Each row is followed by its class number.
[ 14  17  35  45 -16   8  40   9   5 -57 -19 -16 -35  37 -36  42 -40 -16
 -25  10  17 -36 -74 -15 -21   8   7  19  84 -20  12  -1 -60 -12  19 -11
 -16  37 -21   9 -48  -8   3]
8
[  8  -9  66 -29 -10  47  -9  -1  11  32  21  54  15   0  -5 -50  34  13
   7  20 -15 -29 -64  30  33  53  24   1  15  13  37 -14  28  35 -21 -21
  35 -25   5 -37 -22 -35  -2]
0
[ 26 -14  34  13 -42  -3 -20  18 -39  17  -6  67 -12  22 -26 -14   4  71
  53   0 -38  15  40  -5  27  -3  13  31 -11 -17  34  20 -40  57 -13  16
  34   9  -2 -16 -48  22  -3]
0
[ 10  15  27  35 -21   4  40   1  -3 -62 -18 -14 -24  43 -36  35 -42 -17
 -33  10  16 -28 -97 -19 -19  11   8   8  83 -18  17  -9 -64  -8  30  -1
 -20  40 -24  13 -53  -7  -3]
8
[ 27 -25  34  -7 -24  -2 -17  30 -49  -4   7  53 -11  23 -17 -24   9  87
  44  -1 -40  26  28 -25  25 -11  -7  52  12 -18  40  12 -25  44 -13  22
  34 -10 -13 -12 -49  24 -21]
6
[  9  -8 -13  72  -6  31 -11 -19 -32 -18  11 -78  -6 -21 -24 -18 -37  40
 -27  22 -31  19  34  29  31  -4  -5  32  68  20  36  26  -8  23  26  26
 -48  69  -7  40 -51  -8  17]
2
[ 48  -8   1 -18  73 -11   6  20 -43  21  35  78  13  61 -27 -50  49  18
  26   3  -1  55 -51 -29  -8  40 -43  -2 -42 -59  13  23  58  23  20  68
  87 -50   4  17  23  -5 -21]
6
[ 25   7 -16  -6  37 -12   1  23 -18  22  29  77  -9  51 -38 -43  35   3
   4  17  20  44 -19 -16 -25  47 -17   1 -42 -65   1   6  48  13  12  96
  75 -24 -15  28  15 -25  -2]
1
[ 30 -22 -14 -15  16 -10   4   7 -22  22  34  74  51  45 -28 -42  46  21
   9  27   9  65 -50 -10 -17  47 -28 -13 -31 -54  13  -2  29  40   3  60
  64 -27  -3  22  17  -7  -2]
8
[  5  14  19  40 -12  -8  27   3  -2 -55 -28 -29 -32  51 -47  39 -37 -23
 -30   1  16 -38 -88 -15 -17  24   9  16  78 -13  11  14 -64   2  28 -15
 -14  24 -21   2 -51  -3  -3]
4
[  10  -28   49  -28    0   38    5  -14   17   25   23   42   27    5
    1  -63   18    6   -5   24  -15   -9 -102   11   44   46   -7   -8
   30    3   53  -17   32   19   -3  -36   12  -17   -2  -18  -10  -24
  -14]
2
[ 27   1   5 -33  28 -24   6   7 -21  36  31  80   3  49 -31 -49  42  -6
  15   2   6  64 -41  -5 -11  35 -14 -13 -70 -47  27   8  55  26   7  97
  68 -44 -15  26   5 -14  -5]
3
[ 28 -23  44 -10 -24  -3 -17  22 -46   0   3  71   6  27 -24 -28   8  90
  51   0 -47  18  42 -23  26  -4  -2  51  14 -16  37   7 -21  47 -19  21
  50 -10 -11 -18 -41  17 -17]
6
[  2 -22 -13  42  -9  49  -5  -5 -42 -35  16 -84 -31 -18  -9 -33 -35  59
 -51  10 -18  17  30  22  16   2   0  26  79  16  34  -7 -11  35   3  28
 -48  40  -6  29 -41 -11   7]
1
[ 20  -3  45  47   9   2  35   9 -16 -44 -26 -29 -58  62 -37  29 -34 -38
 -19  16  20 -32 -66  -5 -13  14  15  14  64 -27  17  10 -54  -7  26 -12
  -1  20  -7  14 -37  -8   1]
0
[ 30   2 -23 -13  39 -22   0  20  14  24  19  77  10  73 -49 -53  46   0
  -6  23 -12  45 -21 -17 -27  49 -16  -3 -69 -55  11  12  38  19   2  64
  59 -11 -10  23  14  -7   4]
5
[ 55   6  -5   2  54 -25  16  12 -26  28  41  91  12  40 -42 -56  39  -2
  24  13   7  68 -66 -26  -5  31 -45  -8 -41 -69  25  27  68  12  21  67
  64 -29  -2  21  11   7 -12]
2
[ 31  -7   9 -28  55 -17  -3  16 -18  14  29  73   5  69 -24 -40  47   4
  23  22  10  47 -28 -25 -16  43 -22   8 -43 -56  22   5  57  14   6  72
  87 -44 -11  24  13 -18   5]
6
[ -5 -31  60 -44 -18  34   0 -14   0  34  37  79  32  17 -12 -64  36  37
  10  19 -16 -20 -88  12  37  61   2   1  34  10  37 -15  31  60 -29 -47
  29 -35  -9 -21 -11 -26 -31]
4
[  4  -9  -8  73 -18  33 -21 -18 -34 -24   1 -71   1   3 -29 -13 -23  55
 -37  12 -27   8  44  29  21   8   0  35  69  37  29  32 -34  42  22  19
 -39  70  -6  37 -56 -19  10]
4
[  -7  -26    5   27    5   29  -24  -27  -31  -45    6 -114  -28   -1
  -13  -12  -38   48  -33   23  -24   16   45   13    9   16   -6   35
   79   42   31   -7  -21   46   -4   18  -40   37  -12   36  -46   -9
   21]
6
[ 32 -28 -17 -19  27 -29   4   9 -21  30  34  56  27  44 -43 -51  44 -14
  25  35   7  64 -68 -20   0  48 -24  -4 -43 -71  15  13  49  39   4  53
  64 -35 -14  16  15  -6   9]
2
[ -1 -23  60 -47 -13  29   4 -19  -4  24  46  93  31  27  -2 -65  41  34
   5  20 -15 -22 -98   6  42  52   4  -2  22  10  38 -21  28  60 -14 -52
  26 -26 -21 -11 -15 -32 -33]
4
[-17 -43 -19  32  -2  30 -16 -16 -54 -28  21 -96 -16  -5  -8 -33 -23  66
 -13  21 -19  39  29  23  18  19 -21  21  71  33  27  21 -10  74  -7 -18
 -60  29  -9  41 -36  10  -3]
4
[ 11  -8  54 -35 -24  55  -4  -3  13  26  29  69  33  -5  -4 -49  21  40
  -7  12 -17 -24 -73  16  22  51  19   2  40  20  39 -20  29  20 -21  -6
  27 -19  -4 -36 -24 -40 -13]
8
[ 22   8  38  20 -10  -4  36   6  -7 -36 -33  -7 -29  35 -50  26 -18 -36
 -17 -13  22  -9 -67  -4 -15  12  -1  17  53 -11  20  -5 -44 -20  21  20
  13  11 -14  17 -61 -12 -19]
3
[  -8  -20   52  -52  -19   31    0  -22    4   30   49   82   35   19
   -3  -64   37   35    5   17  -21  -21 -102   10   46   63   10    1
   22   13   42  -22   20   71  -22  -60   22  -28  -23  -12  -21  -33
  -21]
4
[ 13 -35  20   2 -38  10 -12  12 -35  30   8  49 -12  15 -36 -39  17  94
  29  -1 -35  47  31  -8  20 -17  -8  28  -2 -21  32  14 -27  43 -31  34
  13  18  -4 -12 -46  27 -10]
7
[ 43 -14  36  15 -53   4 -26  21 -20   1  -6  93  41  14 -26  -9  14  67
  62  -6 -27  24  51 -23  11  -3   3  39  -5 -19  20  21 -40  24  -5  34
  61  29 -13 -19 -52  -5   7]
8
[ 13 -18 -10  78 -10  32 -15 -20 -35 -19  15 -88 -18 -20 -19 -23 -35  46
 -26  28 -31  21  40  30  33  -7 -11  37  77  22  38  22  -5  39  22  21
 -54  70 -13  46 -56  -8  16]
2
[ 27   9  40  52   2   2  33  22  19 -44 -30 -25 -30  10 -68  20 -19 -35
 -15  27  28 -15 -58   1 -14  11  -8  39  74 -30  25   2  -2 -18  -3  -2
 -10  13   6   6 -42  -3  14]
2
[  5   0  28  39  -5   6  46  -4  -5 -48 -37 -49 -44  16 -77  29 -40 -28
 -30  12  37 -17 -50   7 -22  -5  -1  -3  76 -34  -7   9 -46 -38   6  14
 -15  62  -8  10 -34  -9  13]
7
[ 36  13  17  41  -2   1  29  15  23 -48 -32   3 -38  57 -69  28 -25 -14
 -34   1   7 -34 -48 -10 -25  18   5  34  53 -26  11   4 -55 -16   7 -12
   8  39  -9  18 -48  -1  -3]
5
[  3 -35   6  -1 -52 -21 -28  24 -17  32 -23  56  12  21 -38 -18  19  74
  43   2 -33  28  49 -22  11   9  -2  43   8  -5  19  21 -41  45 -28  -3
  35  -5   6 -34 -46  16  -1]
4
[ 43  -3 -34  -5  52 -15   4   5 -32  17   6  57  24  49 -38 -35  49 -29
   7   3  17  53 -53  -2 -12  55  -7 -37 -53 -54  10  18  19  14  22  81
  73 -32   9  31   9 -10   2]
0
[ 36  14  36  42   8   3  23   5  -3 -47 -35  -2 -49  58 -48  42 -14 -40
 -10  10  28 -39 -59   0 -13  20  22  16  46 -23  11   2 -47  -2  20   3
  24  17  -9  18 -48 -15   9]
0
[  1 -25 -23  34 -13  32  -5  -7  -6 -19   8 -77  -5  -7 -18 -36 -24  56
 -65  11 -40  20  29  17   6   1  -2  31  63  23  38  -6 -14  34 -10   1
 -61  47  11  29 -41   9  13]
5
[-14  -7 -24  41 -14  35 -16 -27 -37 -34  19 -93 -38 -26 -20 -14 -51  59
 -38  13 -17  27  29  22   8  14 -11  23  75  25  17  -8 -18  60   7  27
 -51  56 -17  44 -55  -6  19]
1
[ 15 -20  32  -3 -53 -12  -5  21 -48  29   4  65  -1  -1 -25 -28  -3  70
  43 -21 -42  40  39  -7  28 -17  -3  32 -10  -7  39  16 -31  41 -10  34
  22   2  -9  -8 -54  18 -30]
3
[ 25 -29  10   3 -53 -22 -24  22 -18  29 -18  67  -3  11 -46 -11  10  69
  57  10 -33  28  54 -25  20 -11  -1  54  -4 -26  27  15 -14  34 -27  18
  39   7  -2 -25 -50  22  13]
2
[ 17 -43 -18 -23  32  -8   7   4 -16  50  33  43  34  53 -49 -62  61   7
   6  31  12  82 -52 -11 -14  46 -29 -16 -29 -62   4   7  33  34 -15  68
  76 -27   1  14  19 -10   1]
7
[ 26 -37  -4 -32  46 -11  -1  14 -31  10  24  45  40  57 -34 -45  55   5
  26  29   8  59 -46 -15  -6  55 -34   1 -30 -60   9   4  36  40   0  53
  91 -46  -5  22  22 -13  -5]
6
[  -9  -15   44  -37  -16   31   -4  -17   10   12   17   64   42   17
   -6  -56   26   17   -4   20  -27  -36 -105    4   36   51   21  -28
   28   24   34  -19   28   37   16  -13   27  -20  -20  -50  -18  -39
  -29]
4
[ 38   0  21   3 -52 -22 -23  25  -3  17  10  76  25  -7 -32 -10  12  66
  65   4 -39  23  33 -24  33 -16   2  44 -20 -31  33   8  -1  55 -26   5
  51   7  -9 -48 -36  23  28]
2
[ 34 -14   8  -8  47 -12  -5   8 -20  21  18  71 -10  66 -28 -36  44  -8
  28  28   9  33 -12   2 -11  45   4 -18 -66 -56  16  13  48  33   3  66
  73 -39  -4  17  24 -14  17]
0
[ 10   7  23  34 -13 -13  39   6  -8 -68 -44 -31 -19  26 -75  35 -37 -42
 -30  10  42 -24 -77  -5 -21  16   6   7  89 -20   8  14 -53 -23  18 -11
  -7  36  -2   7 -44 -12   4]
4
[ 52   6  -1  -3  47  -5  14   8 -26  22  45  98  21  36 -25 -38  37  21
  11   0   5  55 -56 -20 -15  29 -33 -19 -47 -46  11  21  38  11  21  54
  59 -22   5  17  19  -7 -14]
8
[  7 -19  59 -51 -23  50   3 -16   6  17  46  92  45  -2   4 -57  30  51
   5  17 -21 -20 -94   8  35  49   7 -10  23  11  39 -39  28  54 -18 -27
  28 -21 -20 -24 -12 -37 -22]
8
[ 33 -19  45  -9 -22  -2 -20  23 -39  -4   4  70  -4  28 -25 -23  13  84
  54   1 -38  19  42 -25  25  -8  -2  49   0 -16  39  11 -16  40 -19  27
  55  -3 -11 -15 -38  16 -17]
6
[ -3 -20   6  28 -24  30   3 -14 -38 -15  13 -83  -4 -19  -7 -32 -25  37
 -44   0 -25  37  34  27  17  -9   1  24  70  36  51  -5  -5  33  -4  38
 -45  33   4  34 -53  -4   2]
3
[ 29  -3  13   4 -48 -16 -21  27  13  19   9  81  31   2 -34 -17  12  79
  36   3 -57  26  50 -14  14 -18   2  52 -17 -20  16   5 -19  62 -31  -7
  39  12   6 -32 -36  35  15]
5
[  0 -40 -21  36  -3  29 -10 -12 -53 -34  31 -99 -16 -41  -1 -32 -29  55
  -1  28 -18  48  22  21  33  -8 -27  24  60  12  34  11  25  64   1  -2
 -66  40 -11  44 -36  15  11]
2
[ 21 -38 -17 -14  35 -13   0   9 -29  38  11  48  26  43 -43 -42  56  -7
  30  32  14  57 -43   2  -5  58 -22 -21 -47 -58   1  14  30  49  -1  49
  79 -41  10  21  26 -10   0]
0
[  6  13  13  43   3  10  39   7 -16 -59 -24 -34 -67  40 -44  25 -51 -17
 -38   2  19 -37 -67 -15 -19  19  -2  14  85 -29   1  -9 -50  -9  31   0
 -18  34 -28  20 -48 -13  -9]
1
[   8  -18   54  -27   -7   36   10   -9   17   22   18   51   34   -4
  -11  -60   18    2   -2   20  -11  -13 -101   14   40   46   -1    0
   37   -3   52  -16   31    9   -8  -26   15  -17    0  -20  -14  -23
  -16]
2
[  -2  -24  -17   39  -16   28  -21  -28    0  -31   12 -100  -32   -9
  -25  -20  -38   58  -43   17  -38   23   49   17    0    7   -9   33
   51   37   25   -6  -13   61  -16   -3  -67   56   -6   36  -43   15
   23]
5
[ 44   3 -37 -19  64 -16   4  16 -31   8   7  50  31  60 -33 -42  58 -12
   6   3  11  58 -48 -24 -18  52 -31 -15 -25 -56  14  13  41   5  17  89
  86 -40   5  32   4  -7  -8]
6
[-20 -13 -10  37 -27  17 -23 -32 -20 -31  10 -92 -18  -2 -16  -5 -38  45
 -33  16 -23  14  15  18  11  20   3  24  71  45  32   5 -33  63   2  -7
 -63  44 -18  28 -59   2  21]
4
[ 24   2  36  45   5  15  33   2   7 -26 -23  -6 -36  59 -67  14  -7 -21
 -24   9  22 -16 -52  -4 -17  15   4  22  61 -30   9   8 -52 -20   4  16
  13  43 -15  23 -52 -22   7]
7
[ -2 -26  -4  76  -6  51 -10 -24 -31   0  18 -97 -17 -10 -19 -27 -29  60
 -48  21 -22  28  51  39  19  -6 -11  24  83  29  25  21 -29  35   5  36
 -48  78  -3  48 -48 -14   9]
7
[ -2 -31  41 -30   2  46   7  -2  36  24  11  54  38   6 -16 -67  19  25
 -31  14 -32 -14 -86  18  21  56 -10  -9  19   5  34 -21  12  21 -10 -45
   8  -9  12 -24 -11 -19 -24]
5
[  0 -17  44 -44 -11  48   9 -12 -13  26  51  83   9 -13  -5 -73  21  49
   0  12 -14 -13 -87  15  41  50  -7  -3  37  -9  27 -35  33  53 -14 -18
  31 -25 -24  -8 -14 -29 -38]
1
[ 12 -28  36  -6 -51 -10  -6  19 -43  23   3  62  -3  -7 -30 -23   1  68
  47 -19 -40  41  33  -7  27 -16  -7  36 -15  -6  33  13 -33  47 -14  26
  21  -5 -11  -9 -55  18 -29]
3
[   0  -46  -17   40    0   32  -12  -15  -53  -28   31 -101  -16  -31
   -1  -36  -33   47    1   25  -20   46   17   17   34    3  -25   24
   60   14   33   18   17   63    5   -5  -65   42  -14   48  -39    5
   12]
2
[ 48  -9  11  -1  59 -15  10   3 -36  34  30  85  -1  58 -32 -45  46  -5
  23  13  10  50 -56  -6  -9  43 -25 -19 -63 -64  12  24  42  35  20  64
  73 -41   6  28  30  -5  -7]
0
[  4 -17 -18  68 -11  38 -16 -14 -13 -20   5 -79  -8 -18 -31 -24 -35  64
 -49  12 -47  15  59  38  13   1 -11  34  49  26  22  19 -38  34  13  11
 -56  74  -2  41 -41   4   3]
5
[ -7 -35  55 -29   7  54  13 -14  17  49  24  51  30  21  -8 -75  30  30
 -24  26 -14   3 -71  24  31  43  -4 -15  41   1  39 -18  13  13 -20 -20
  30  -6   7 -19  -7 -34 -15]
7
[ 22 -22  -1 -19  41 -11   2   0  -6  42  27  63   3  66 -40 -58  52   5
   1  29  11  60 -26  -5 -14  40 -17 -19 -57 -54  13  10  32  18  -6  79
  65 -12 -11  22  23 -23  14]
7
[ 23   8  43  29  14   2  28   8 -14 -64 -17 -38 -45  54 -37  31 -38 -24
 -28   6  17 -35 -78 -19 -13  21   1  31  87 -20  20   0 -53 -18  27   0
  10  14 -27  13 -50 -14  -9]
6
[ -4 -14 -13  43 -15  25 -16 -26  -6 -38  10 -95 -17  -9 -35 -22 -42  52
 -50  18 -37  30  42  21  -2  12 -13  32  52  33  27   0 -32  45  -2   3
 -67  71  -9  42 -49  10  19]
5
[  8 -48  20   7 -47  -5 -19  20  -4  51 -16  51  -4  23 -38 -23  24  69
  33  13 -20  39  66 -18   4 -14  -2  41   8 -21  13   8 -30  26 -42  30
  45  12   8 -20 -44   8   9]
7
[ 18   5  26  51   2   7  36  31  39 -48 -33 -20 -26  21 -76  25 -12 -14
 -41  18  18 -22 -30   2 -34   8 -13  42  54 -25   6  -7 -22 -18 -10 -21
 -13  29  18  15 -29   2  -1]
5
[ 27   6  20   2 -51 -21 -27  18 -10  19   6  90  41  20 -30  -6  19  74
  49  -4 -39  13  32 -19  20  -1  14  38  -7 -12  24  14 -12  70 -21  -1
  56  -1   1 -47 -40  15  21]
4
[ 18   5  35  37  -6   8  32   0   4 -39 -25 -17 -36  50 -66  23 -15 -20
 -25   9  26 -19 -64  -5 -19  11   1  11  58 -28   7  -1 -50 -19  10  23
   8  44 -20  12 -48 -13   0]
7
[  -6  -20   47  -28    1   37    3   -8   16   31   13   69   46   35
   -9  -59   31   15  -14   16  -15  -16 -100   11   30   66    4   -6
   40   12   41   -3   11   29   -2  -36   32  -27    7  -23  -16  -35
  -22]
4
[ 14   0  34  40   0   9  31   1   9 -26 -25 -13 -36  49 -67  17 -15 -21
 -23  14  24  -9 -54   1 -17  15   3  24  67 -27   7   5 -57 -19   3  11
   7  41 -15  20 -55 -16   9]
7
